Below is a small trained network, with its code and all its weights. Each question gives an input and a class and asks what happens when units are switched off, that is, made to give their printed mean instead of their output.

import numpy as np


def w(rows, s, z=0):
    codes = np.array(rows[::2]) - 128.0
    scale = np.full(codes.shape[1], s)
    scale[-1] = z or s
    return codes * scale


def f(y):
    return y / 2 * (1 + np.tanh(0.7978845608 * (y + 0.044715 * y**3)))


def log_softmax(a):
    a = a - a.max(-1, keepdims=True)
    return a - np.log(np.exp(a).sum(-1, keepdims=True))


def net(x, mask):
    res = np.array(x, float).reshape(1, 6) / 4 @ E
    y = f(res @ A[0][:, :-1].T + A[0][:, -1])
    res = res + np.where(mask, y, B[0][:, -1]) @ B[0][:, :-1]
    return log_softmax(res[-1] @ U[:, :-1].T + U[:, -1])


A, B = {}, {}
E = w([
[131,98,156,162,79,134,5],'x0',
[66,122,205,96,47,237,125],'x1',
[193,106,139,2,120,173,87],'x2',
[164,107,182,67,16,105,171],'x3',
[158,32,124,113,151,79,182],'x4',
[109,194,181,210,171,108,88],'x5',
],0.0078)
A[0] = w([
[133,174,131,149,112,64,59,157],'n1',
[163,114,77,114,141,132,186,59],'n2',
[154,68,140,117,94,132,60,117],'n3',
[129,102,177,187,113,69,145,178],'n4',
[201,180,186,88,80,153,113,255],'n5',
[91,183,165,142,228,115,170,122],'n6',
[183,124,37,78,175,128,178,159],'n7',
[140,103,49,181,140,109,86,108],'n8',
[103,129,116,227,242,203,2,225],'n9',
[101,169,68,159,86,33,174,91],'n10',
],0.0097,0.0059)
B[0] = w([
[186,126,108,206,116,85,87,164],'n1',
[164,146,34,49,217,20,97,154],'n2',
[207,176,209,92,101,169,92,164],'n3',
[149,101,131,137,114,53,159,166],'n4',
[120,91,84,112,2,182,111,202],'n5',
[198,152,139,80,24,156,109,175],'n6',
[174,70,110,198,72,73,59,207],'n7',
[118,159,79,142,178,72,130,165],'n8',
[209,64,138,127,48,144,154,246],'n9',
[157,195,151,44,78,145,150,165],'n10',
],0.0083,0.013)
U = w([
[174,154,175,76,186,108,174,50],'0',
[86,145,133,154,179,95,125,2],'1',
[172,76,55,172,111,36,93,176],'2',
[161,146,173,96,81,182,154,232],'3',
[159,171,62,159,165,119,145,29],'4',
[104,162,102,137,174,91,121,5],'5',
[94,119,137,163,115,136,245,145],'6',
],0.013,0.0045)

Each question gives the input, the list of numbers given to net, and the class t.
The units are the neurons (one row each of A and B). Each row of codes is followed by its name. A weight is (code - 128) times the scale printed after its matrix; where a second scale follows, it is the last column's (A, B and U).
mask holds one flag per neuron, in row order. A switched-off neuron (its flag False) gives its mean, the last column of its row in B, instead of its output. The means were averaged over made-up inputs and are rounded, as every weight is.
A unit's drop is (log p(t) with every unit on - log p(t) with that unit switched off) / (log p(t) with every unit on - log p(t) with every unit switched off).
The circuit of an input: a set's keep is (log p(t) with only the set's units on - log p(t) with every unit switched off) / (log p(t) with every unit on - log p(t) with every unit switched off). Starting from all 10 units, units are removed one at a time, each time the one whose removal leaves the highest keep (on an exact tie, the one counted first), for as long as the keep stays at least 0.8.
units of the circuit, in order: the units of the circuit, biggest drop first
top k neurons: the k neurons with the biggest drops, biggest first
drop when u is switched off: that unit's drop, to one decimal
input [-2,7,-7,-4,3,0], class 6: top 2 neurons	n3; n5
input [6,-5,3,8,-7,-3], class 3: units of the circuit, in order	n3
input [-2,7,-6,4,1,6], class 6: units of the circuit, in order	n3; n9; n7
input [0,1,-8,-2,-2,-2], class 6: top 4 neurons	n7; n3; n2; n5
input [4,7,-7,1,1,1], class 6: top 2 neurons	n7; n6
input [1,6,-6,5,3,-3], class 6: top 2 neurons	n6; n9
input [0,4,-8,4,-4,-4], class 6: drop when n9 is switched off	0.2
input [3,5,1,-2,8,5], class 3: drop when n6 is switched off	-0.1
input [-5,0,-3,-8,-8,2], class 3: drop when n6 is switched off	0.2
input [-4,6,-7,4,6,-7], class 6: drop when n2 is switched off	-0.1
